Below is a small trained network, with its code and all its weights. Each question gives an input and a class and asks what happens when units are switched off, that is, made to give their printed mean instead of their output.

import numpy as np


def w(rows, s, z=0):
    codes = np.array(rows[::2]) - 128.0
    scale = np.full(codes.shape[1], s)
    scale[-1] = z or s
    return codes * scale


def norm(h):
    return h / np.sqrt((h * h).mean(-1, keepdims=True) + 1e-5)


def f(y):
    return np.maximum(y, 0)


def log_softmax(a):
    a = a - a.max(-1, keepdims=True)
    return a - np.log(np.exp(a).sum(-1, keepdims=True))


def net(x, mask):
    res = np.array(x, float).reshape(1, 4) / 4 @ E
    u = 0
    for l in range(4):
        y = f(norm(res) @ A[l][:, :-1].T + A[l][:, -1])
        res = res + np.where(mask[u : u + 5], y, B[l][:, -1]) @ B[l][:, :-1]
        u += 5
    return log_softmax(norm(res)[-1] @ U[:, :-1].T + U[:, -1])


A, B = {}, {}
E = w([
[44,99,161,206,165,84,2,143,160,231,31,114],'x0',
[105,154,129,130,143,132,145,143,104,126,123,114],'x1',
[133,119,131,142,132,121,134,120,145,123,138,122],'x2',
[153,133,63,105,181,170,143,237,250,126,76,100],'x3',
],0.0071)
A[0] = w([
[85,173,153,71,130,128,160,165,136,168,40,150,68],'L0N1',
[131,148,186,161,91,128,123,22,15,163,132,162,254],'L0N2',
[218,72,235,53,30,132,253,86,38,6,187,171,46],'L0N3',
[233,19,156,176,39,118,100,154,109,57,171,151,41],'L0N4',
[48,197,33,145,146,79,168,98,158,155,169,204,46],'L0N5',
],0.0026,0.0025)
B[0] = w([
[87,140,105,206,77,119,107,195,112,84,205,60,147],'L0N1',
[102,138,209,138,115,50,102,76,107,120,203,93,248],'L0N2',
[91,228,70,127,71,74,194,112,138,254,175,122,253],'L0N3',
[124,125,165,90,163,137,185,168,44,145,158,7,154],'L0N4',
[87,134,94,93,45,155,104,86,84,117,101,102,128],'L0N5',
],0.0043,0.0046)
A[1] = w([
[111,126,96,152,157,111,93,127,148,158,106,156,88],'L1N1',
[203,134,63,46,106,198,197,170,158,23,119,129,52],'L1N2',
[138,122,121,120,96,190,165,80,114,54,172,58,170],'L1N3',
[163,158,118,81,127,138,164,73,54,56,225,130,169],'L1N4',
[162,162,60,23,129,210,214,109,174,2,176,107,6],'L1N5',
],0.0053,0.0021)
B[1] = w([
[130,153,110,73,74,158,138,117,112,138,202,98,165],'L1N1',
[123,96,197,207,241,114,3,110,91,83,82,131,242],'L1N2',
[101,100,128,86,92,82,127,127,154,147,147,143,193],'L1N3',
[137,142,96,87,79,103,179,156,196,164,86,142,240],'L1N4',
[112,94,162,134,166,110,98,98,64,91,184,118,254],'L1N5',
],0.0069,0.0074)
A[2] = w([
[176,130,44,101,211,145,111,134,98,49,128,152,11],'L2N1',
[123,100,198,156,185,124,72,83,69,98,153,151,54],'L2N2',
[112,115,215,156,90,142,61,10,54,128,85,103,60],'L2N3',
[169,130,112,144,144,182,128,182,214,153,2,112,63],'L2N4',
[141,162,99,151,110,155,103,102,64,77,124,150,8],'L2N5',
],0.0055,0.0013)
B[2] = w([
[52,21,195,181,183,132,81,121,128,71,40,135,194],'L2N1',
[142,93,164,201,238,149,117,198,149,48,67,191,253],'L2N2',
[176,83,153,141,252,124,106,185,132,3,100,118,235],'L2N3',
[75,193,26,113,99,217,196,54,122,194,211,179,196],'L2N4',
[135,88,116,69,99,127,70,101,83,197,167,148,134],'L2N5',
],0.0054,0.0061)
A[3] = w([
[128,83,174,176,174,100,90,193,109,63,90,108,42],'L3N1',
[85,153,4,111,131,220,124,147,182,214,121,130,100],'L3N2',
[192,85,178,175,143,108,65,129,56,105,84,133,6],'L3N3',
[192,83,109,143,203,163,117,159,178,48,122,118,142],'L3N4',
[166,180,129,65,3,94,233,85,72,133,186,130,98],'L3N5',
],0.0059,0.0012)
B[3] = w([
[215,87,146,59,144,153,79,129,84,68,162,144,254],'L3N1',
[126,40,2,242,25,129,88,132,134,139,226,33,203],'L3N2',
[78,65,169,90,210,125,131,204,132,75,159,76,218],'L3N3',
[63,131,218,128,83,35,71,163,104,112,111,66,221],'L3N4',
[126,155,82,31,36,84,219,198,125,89,61,215,221],'L3N5',
],0.0059,0.0095)
U = w([
[116,175,118,43,1,68,230,133,117,123,122,208,188],'0',
[111,68,221,136,223,103,43,159,97,46,127,131,204],'1',
[84,104,15,238,53,183,86,130,167,198,172,82,190],'2',
[129,205,166,141,128,206,136,87,157,169,85,137,29],'3',
[166,162,140,155,151,181,147,74,129,198,91,162,2],'4',
],0.0091,0.0037)

Each question gives the input, the list of numbers given to net, and the class t.
The units are the neurons (one row each of A and B). Each row of codes is followed by its name. A weight is (code - 128) times the scale printed after its matrix; where a second scale follows, it is the last column's (A, B and U).
mask holds one flag per neuron, layer by layer. A switched-off neuron (its flag False) gives its mean, the last column of its row in B, instead of its output. The means were averaged over made-up inputs and are rounded, as every weight is.
A unit's drop is (log p(t) with every unit on - log p(t) with that unit switched off) / (log p(t) with every unit on - log p(t) with every unit switched off).
The circuit of an input: a set's keep is (log p(t) with only the set's units on - log p(t) with every unit switched off) / (log p(t) with every unit on - log p(t) with every unit switched off). Starting from the 12 units with the biggest drops (on a tie, the unit counted first), units are removed one at a time, each time the one whose removal leaves the highest keep (on an exact tie, the one counted first), for as long as the keep stays at least 0.8.
circuit, biggest first: the units of the circuit, biggest drop first
top k neurons: the k neurons with the biggest drops, biggest first
k most important neurons of layer l: the k neurons of layer l with the biggest drops, biggest first
drop of u: that unit's drop, to one decimal
input [8,4,-5,2], class 2: top 2 neurons -> (L1N5 L1N2)
input [-4,-1,-2,0], class 0: circuit, biggest first -> (L1N4)
input [0,7,-6,0], class 0: top 2 neurons -> (L1N2 L2N2)
input [-3,6,-8,0], class 0: top 2 neurons -> (L0N3 L1N4)
input [1,-5,7,6], class 2: top 2 neurons -> (L2N4 L1N5)
input [5,5,7,1], class 2: 2 most important neurons of layer 1 -> (L1N5 L1N2)
input [7,-2,6,1], class 2: top 3 neurons -> (L1N5 L1N2 L0N2)
input [-8,2,6,-1], class 0: top 2 neurons -> (L0N3 L1N4)
input [7,7,8,2], class 2: 2 most important neurons of layer 1 -> (L1N5 L1N2)
input [2,8,0,1], class 2: drop of L1N5 -> 1.2
input [-2,3,6,0], class 0: drop of L0N3 -> 0.9
input [6,-6,-1,2], class 2: drop of L1N2 -> 0.6
input [1,4,-3,2], class 2: drop of L1N5 -> 1.1
input [-2,-5,7,0], class 0: top neuron -> (L0N3)
